Below is a small trained network, with its code and all its weights. Each question gives an input and a target symbol and asks what happens when units are switched off, that is, made to give their printed mean instead of their output.

import numpy as np


def w(rows, s, z=0):
    codes = np.array(rows[::2]) - 128.0
    scale = np.full(codes.shape[1], s)
    scale[-1] = z or s
    return codes * scale


def norm(h):
    return h / np.sqrt((h * h).mean(-1, keepdims=True) + 1e-5)


def f(y):
    return np.maximum(y, 0)


def softmax(a):
    e = np.exp(a - a.max(-1, keepdims=True))
    return e / e.sum(-1, keepdims=True)


def log_softmax(a):
    a = a - a.max(-1, keepdims=True)
    return a - np.log(np.exp(a).sum(-1, keepdims=True))


def net(x, mask):
    ids = ['ΓΘΞΣΨβεζηλμπτφ'.index(c) for c in x.split()]
    T = len(ids)
    res = E[ids] + P[:T]
    r = norm(res)
    for j in range(2):
        rows = slice(4 * j, 4 * j + 4)
        q, k, v = (r @ M[0][rows].T for M in (Q, K, V))
        z = softmax(np.where(np.tri(T) > 0, q @ k.T / 4**0.5, -1e9)) @ v
        o = O[0][rows]
        res = res + np.where(mask[j], z, o[:, -1]) @ o[:, :-1]
    y = f(norm(res) @ A[0][:, :-1].T + A[0][:, -1])
    res = res + np.where(mask[2:26], y, B[0][:, -1]) @ B[0][:, :-1]
    return log_softmax(norm(res)[-1] @ U[:, :-1].T + U[:, -1])


Q, K, V, O, A, B = {}, {}, {}, {}, {}, {}
E = w([
[95,131,114],'Γ',
[109,191,201],'Θ',
[65,134,77],'Ξ',
[165,171,40],'Σ',
[168,98,219],'Ψ',
[62,224,108],'β',
[156,158,26],'ε',
[162,119,24],'ζ',
[203,74,230],'η',
[161,132,77],'λ',
[138,106,35],'μ',
[189,141,61],'π',
[165,168,248],'τ',
[176,132,76],'φ',
],0.018)
P = w([
[13,39,254],'0',
[159,185,152],'1',
[174,195,210],'2',
[125,171,141],'3',
[184,197,183],'4',
[157,171,161],'5',
[157,169,156],'6',
[151,162,144],'7',
[158,156,144],'8',
[136,153,117],'9',
[140,145,123],'10',
[146,136,122],'11',
],0.0086)
Q[0] = w([
[75,151,173],'h1',
[196,106,74],'h1',
[95,167,204],'h1',
[234,115,86],'h1',
[159,154,80],'h2',
[166,138,99],'h2',
[7,84,241],'h2',
[165,161,62],'h2',
],0.021)
K[0] = w([
[64,177,147],'h1',
[177,71,99],'h1',
[63,232,199],'h1',
[231,73,127],'h1',
[85,109,150],'h2',
[91,84,139],'h2',
[252,249,85],'h2',
[53,96,164],'h2',
],0.019)
V[0] = w([
[68,207,166],'h1',
[114,162,124],'h1',
[156,157,130],'h1',
[40,228,142],'h1',
[249,20,167],'h2',
[16,76,224],'h2',
[218,118,58],'h2',
[162,202,61],'h2',
],0.013)
O[0] = w([
[116,77,137,145],'h1',
[96,95,135,186],'h1',
[76,119,102,241],'h1',
[84,42,162,178],'h1',
[238,87,200,216],'h2',
[98,5,104,253],'h2',
[181,191,135,77],'h2',
[108,221,128,18],'h2',
],0.019,0.0018)
A[0] = w([
[101,128,161,126],'n1',
[153,126,157,188],'n2',
[110,122,160,112],'n3',
[113,111,118,89],'n4',
[82,141,123,50],'n5',
[114,168,111,144],'n6',
[89,127,252,252],'n7',
[95,123,113,151],'n8',
[105,127,168,67],'n9',
[111,127,179,192],'n10',
[100,104,84,115],'n11',
[131,105,125,19],'n12',
[85,139,120,29],'n13',
[85,103,118,164],'n14',
[90,153,135,97],'n15',
[99,163,139,79],'n16',
[101,109,83,136],'n17',
[138,152,162,92],'n18',
[123,138,144,72],'n19',
[135,123,86,194],'n20',
[107,103,107,97],'n21',
[154,132,148,227],'n22',
[120,117,118,65],'n23',
[155,162,143,60],'n24',
],0.029,0.004)
B[0] = w([
[138,139,166,166],'n1',
[87,145,128,194],'n2',
[105,148,157,157],'n3',
[136,154,134,172],'n4',
[167,132,84,174],'n5',
[79,96,126,176],'n6',
[2,169,192,255],'n7',
[117,113,93,194],'n8',
[122,127,155,156],'n9',
[84,154,146,183],'n10',
[160,177,139,226],'n11',
[115,91,138,151],'n12',
[168,109,93,169],'n13',
[112,168,145,235],'n14',
[124,84,102,173],'n15',
[83,121,166,170],'n16',
[119,127,183,222],'n17',
[110,98,155,180],'n18',
[114,123,129,140],'n19',
[133,91,131,183],'n20',
[146,163,128,201],'n21',
[88,135,99,201],'n22',
[125,147,138,147],'n23',
[181,104,114,193],'n24',
],0.054,0.0093)
U = w([
[37,113,243,160],'Γ',
[91,159,201,172],'Θ',
[145,234,169,121],'Ξ',
[79,110,57,82],'Σ',
[156,50,197,53],'Ψ',
[133,245,37,47],'β',
[81,81,60,114],'ε',
[152,86,65,155],'ζ',
[153,16,163,139],'η',
[166,57,213,84],'λ',
[202,157,225,2],'μ',
[254,175,93,229],'π',
[175,103,218,59],'τ',
[141,60,146,84],'φ',
],0.011,0.004)

Each question gives the input, a string of symbols that net reads in full, and the target symbol t.
The units are the heads (4 rows each of Q, K, V and O) and the neurons (one row each of A and B). Each row of codes is followed by its name. A weight is (code - 128) times the scale printed after its matrix; where a second scale follows, it is the last column's (O, A, B and U).
mask holds one flag per unit, heads first, then neurons. A switched-off unit (its flag False) gives its mean, the last column of its rows in O or B, instead of its output. The means were averaged over made-up inputs and are rounded, as every weight is.
A unit's drop is (log p(t) with every unit on - log p(t) with that unit switched off) / (log p(t) with every unit on - log p(t) with every unit switched off).
The circuit of an input: a set's keep is (log p(t) with only the set's units on - log p(t) with every unit switched off) / (log p(t) with every unit on - log p(t) with every unit switched off). Starting from the 12 units with the biggest drops (on a tie, the unit counted first), units are removed one at a time, each time the one whose removal leaves the highest keep (on an exact tie, the one counted first), for as long as the keep stays at least 0.8.
circuit, biggest first: the units of the circuit, biggest drop first
most important unit: the unit with the biggest drop
k most important neurons: the k neurons with the biggest drops, biggest first
which heads matter: for each layer, one digit per head in row order, 1 if its drop is at least 0.15 and else 0, layers parted by /
drop when u is switched off: that unit's drop, to one decimal
input Ξ β Ξ η ε, target Ξ: 3 most important neurons -> [n11 n17 n7]
input η φ Σ Ξ Σ, target η: circuit, biggest first -> [n7 h2]
input π τ τ ε Ξ λ Γ Ψ φ ζ β Σ, target π: circuit, biggest first -> [h1 n7 h2]
input Ξ β Σ π Ψ λ, target Ξ: most important neuron -> [n11]
input ε π η μ η Ξ π π ε, target ε: which heads matter -> 01
input π ζ τ η η π β ε π π ε, target π: which heads matter -> 11
input η Σ Ψ π ε, target η: which heads matter -> 00
input η ε π π β π λ λ, target η: which heads matter -> 10
input β Ψ ζ, target β: which heads matter -> 01
input Ξ Θ π Θ Ξ ζ, target Ξ: which heads matter -> 11
input β π ε λ Ξ π π π λ φ, target β: which heads matter -> 01
input Ξ Ξ Ψ π η Σ, target Ξ: 4 most important neurons -> [n11 n17 n7 n14]
input π η Ξ Σ, target π: which heads matter -> 11
input β π τ η β Γ π η λ η π λ, target β: most important unit -> h2
input Ξ π π Γ η Ψ β Θ π, target Ξ: 4 most important neurons -> [n11 n17 n7 n14]
input Ξ Ξ φ π, target Ξ: 4 most important neurons -> [n11 n17 n7 n21]
input ε Θ π η π Ψ Ξ Σ, target ε: 2 most important neurons -> [n7 n6]
input π Ψ Γ β η Σ φ, target π: drop when h1 is switched off -> 1.1
input η Γ ζ, target η: drop when n13 is switched off -> 0.0
input ε β Σ φ π ζ, target ε: drop when h2 is switched off -> 0.4
